Here is a tiny trained network, its code and every weight. The questions are about switching its units off for an input and a class, where a switched-off unit gives its printed mean instead of its output.

import numpy as np


def w(rows, s, z=0):
    codes = np.array(rows[::2]) - 128.0
    scale = np.full(codes.shape[1], s)
    scale[-1] = z or s
    return codes * scale


def norm(h):
    return h / np.sqrt((h * h).mean(-1, keepdims=True) + 1e-5)


def f(y):
    return y / 2 * (1 + np.tanh(0.7978845608 * (y + 0.044715 * y**3)))


def log_softmax(a):
    a = a - a.max(-1, keepdims=True)
    return a - np.log(np.exp(a).sum(-1, keepdims=True))


def net(x, mask):
    res = np.array(x, float).reshape(1, 7) / 4 @ E
    u = 0
    for l in range(3):
        y = f(norm(res) @ A[l][:, :-1].T + A[l][:, -1])
        res = res + np.where(mask[u : u + 8], y, B[l][:, -1]) @ B[l][:, :-1]
        u += 8
    return log_softmax(norm(res)[-1] @ U[:, :-1].T + U[:, -1])


A, B = {}, {}
E = w([
[225,205,77,139,222,107,200,174,139,114,91],'x0',
[187,129,35,130,131,156,67,88,163,57,41],'x1',
[68,225,162,165,173,197,76,146,175,85,147],'x2',
[190,62,201,241,229,190,158,148,138,104,55],'x3',
[95,59,153,151,113,182,108,155,94,130,193],'x4',
[79,61,56,183,158,115,246,128,148,218,126],'x5',
[159,2,81,70,112,172,119,252,184,148,141],'x6',
],0.0084)
A[0] = w([
[161,127,156,171,183,101,162,136,153,144,78,5],'L0N1',
[88,158,155,152,117,166,95,60,71,128,123,226],'L0N2',
[115,118,172,106,93,67,120,127,109,102,113,91],'L0N3',
[95,177,113,162,107,101,134,144,133,179,88,105],'L0N4',
[110,200,169,108,166,126,112,83,71,147,117,1],'L0N5',
[102,153,171,206,144,143,117,169,135,147,97,38],'L0N6',
[99,144,139,78,7,121,93,138,119,136,185,103],'L0N7',
[184,93,103,110,82,87,117,89,142,158,129,77],'L0N8',
],0.011,0.0049)
B[0] = w([
[81,138,119,44,99,80,69,207,95,177,200,164],'L0N1',
[147,74,208,161,93,96,89,50,163,77,172,251],'L0N2',
[161,143,86,75,86,161,127,145,102,127,196,153],'L0N3',
[84,116,94,104,181,104,150,54,99,119,138,157],'L0N4',
[129,30,124,162,86,131,205,155,177,95,175,174],'L0N5',
[33,134,214,115,110,88,142,95,104,150,176,165],'L0N6',
[100,170,115,10,154,172,88,168,18,141,161,254],'L0N7',
[160,153,99,111,254,120,121,213,28,127,164,177],'L0N8',
],0.009,0.0075)
A[1] = w([
[116,72,97,103,121,186,112,201,195,153,68,116],'L1N1',
[27,173,12,89,179,91,148,95,138,120,83,37],'L1N2',
[168,165,129,114,139,146,53,81,119,53,102,118],'L1N3',
[124,99,143,233,159,108,127,183,206,172,184,154],'L1N4',
[66,215,255,198,208,172,177,197,112,182,133,160],'L1N5',
[216,174,155,129,13,72,159,123,85,126,91,1],'L1N6',
[162,199,3,109,150,72,212,114,175,141,125,175],'L1N7',
[155,170,94,150,147,101,71,121,148,79,65,90],'L1N8',
],0.0086,0.0049)
B[1] = w([
[167,11,156,117,185,95,159,77,115,145,168,188],'L1N1',
[88,189,147,99,156,65,254,82,123,127,97,195],'L1N2',
[178,203,210,115,117,140,106,132,166,103,140,212],'L1N3',
[183,114,156,124,139,146,196,40,166,78,154,208],'L1N4',
[92,131,137,45,80,143,74,67,19,10,185,237],'L1N5',
[122,16,140,100,130,162,69,170,80,126,136,125],'L1N6',
[39,138,90,150,184,51,154,78,102,234,72,255],'L1N7',
[186,113,167,94,215,104,65,99,106,146,72,159],'L1N8',
],0.01,0.006)
A[2] = w([
[164,153,133,156,190,163,105,153,62,60,117,126],'L2N1',
[110,116,160,219,85,133,176,76,163,124,163,123],'L2N2',
[218,131,151,197,137,180,134,75,194,98,131,242],'L2N3',
[160,98,102,134,144,89,114,205,101,167,102,142],'L2N4',
[130,137,141,157,154,110,118,211,86,186,119,61],'L2N5',
[166,176,154,123,61,169,127,122,170,80,6,2],'L2N6',
[170,86,194,115,211,145,152,88,86,147,151,181],'L2N7',
[181,34,95,77,166,125,148,169,107,148,122,165],'L2N8',
],0.011,0.0036)
B[2] = w([
[95,113,122,81,108,69,123,147,110,91,202,170],'L2N1',
[143,63,153,122,170,153,184,48,150,105,68,189],'L2N2',
[69,149,152,206,148,61,153,135,193,128,34,200],'L2N3',
[213,93,68,112,177,156,164,105,90,100,88,167],'L2N4',
[157,74,74,117,158,130,144,148,69,144,145,141],'L2N5',
[185,195,96,120,216,113,6,158,172,192,173,141],'L2N6',
[146,140,173,132,53,112,129,144,109,53,148,255],'L2N7',
[192,40,152,147,120,230,139,84,170,97,63,215],'L2N8',
],0.012,0.0093)
U = w([
[151,72,206,217,129,64,182,36,173,56,82,202],'0',
[67,184,27,105,201,42,218,123,98,230,77,114],'1',
[100,167,180,58,67,93,65,152,51,78,226,182],'2',
[68,200,95,235,84,199,176,237,211,204,111,1],'3',
[212,36,48,104,153,163,155,176,87,171,93,108],'4',
[127,84,179,157,79,203,133,252,127,155,179,61],'5',
[135,226,171,202,148,40,34,153,211,163,96,71],'6',
],0.013,0.0098)

Each question gives the input, the list of numbers given to net, and the class t.
The units are the neurons (one row each of A and B). Each row of codes is followed by its name. A weight is (code - 128) times the scale printed after its matrix; where a second scale follows, it is the last column's (A, B and U).
mask holds one flag per neuron, layer by layer. A switched-off neuron (its flag False) gives its mean, the last column of its row in B, instead of its output. The means were averaged over made-up inputs and are rounded, as every weight is.
A unit's drop is (log p(t) with every unit on - log p(t) with that unit switched off) / (log p(t) with every unit on - log p(t) with every unit switched off).
The circuit of an input: a set's keep is (log p(t) with only the set's units on - log p(t) with every unit switched off) / (log p(t) with every unit on - log p(t) with every unit switched off). Starting from the 12 units with the biggest drops (on a tie, the unit counted first), units are removed one at a time, each time the one whose removal leaves the highest keep (on an exact tie, the one counted first), for as long as the keep stays at least 0.8.
circuit, biggest first: the units of the circuit, biggest drop first
most important unit: the unit with the biggest drop
top k neurons: the k neurons with the biggest drops, biggest first
k most important neurons of layer l: the k neurons of layer l with the biggest drops, biggest first
drop when u is switched off: that unit's drop, to one decimal
input [6,1,-3,5,-5,-2,-7], class 2: most important unit : L0N1
input [0,2,-2,1,-5,2,2], class 1: circuit, biggest first : (L1N7; L0N2)
input [1,-6,1,1,4,-6,-6], class 0: top 2 neurons : (L0N2; L0N5)
input [-3,2,-1,2,-4,-6,-3], class 6: circuit, biggest first : (L2N6; L1N3; L1N5)
input [6,0,6,6,4,0,5], class 2: top 2 neurons : (L1N5; L0N6)
input [7,7,-6,6,7,7,-6], class 1: circuit, biggest first : (L0N2; L1N7)
input [6,7,0,5,3,1,-4], class 2: top 2 neurons : (L0N1; L0N2)
input [-2,8,-1,-2,-2,-8,-1], class 6: 2 most important neurons of layer 2 : (L2N6; L2N3)
input [8,1,-1,3,-8,-2,3], class 1: top 3 neurons : (L1N7; L0N2; L0N5)
input [-7,0,-8,-6,3,8,-2], class 4: top 4 neurons : (L1N5; L0N8; L2N8; L1N7)
input [2,-3,-6,1,-4,4,0], class 1: top 2 neurons : (L1N7; L0N2)
input [3,7,-5,-7,0,-4,2], class 4: 2 most important neurons of layer 0 : (L0N2; L0N8)
input [0,-6,-5,0,8,-3,3], class 5: top 3 neurons : (L1N7; L2N8; L2N2)
input [6,4,-7,-4,-6,2,2], class 1: circuit, biggest first : (L1N7)
input [-1,7,4,-6,-7,-1,4], class 1: circuit, biggest first : (L0N2; L1N7)
input [-7,-7,6,7,-8,8,0], class 2: top 2 neurons : (L1N5; L0N1)
input [-1,-4,1,8,-8,2,-4], class 2: top 2 neurons : (L1N5; L0N1)
input [3,-3,-2,1,2,-2,0], class 2: drop when L0N2 is switched off : 0.9
input [1,-5,-8,-5,1,-1,-2], class 4: drop when L0N2 is switched off : 0.2
input [1,-6,-6,-6,5,6,3], class 4: top neuron : (L2N8)
input [8,2,1,4,-8,-2,0], class 1: drop when L1N7 is switched off : 0.2
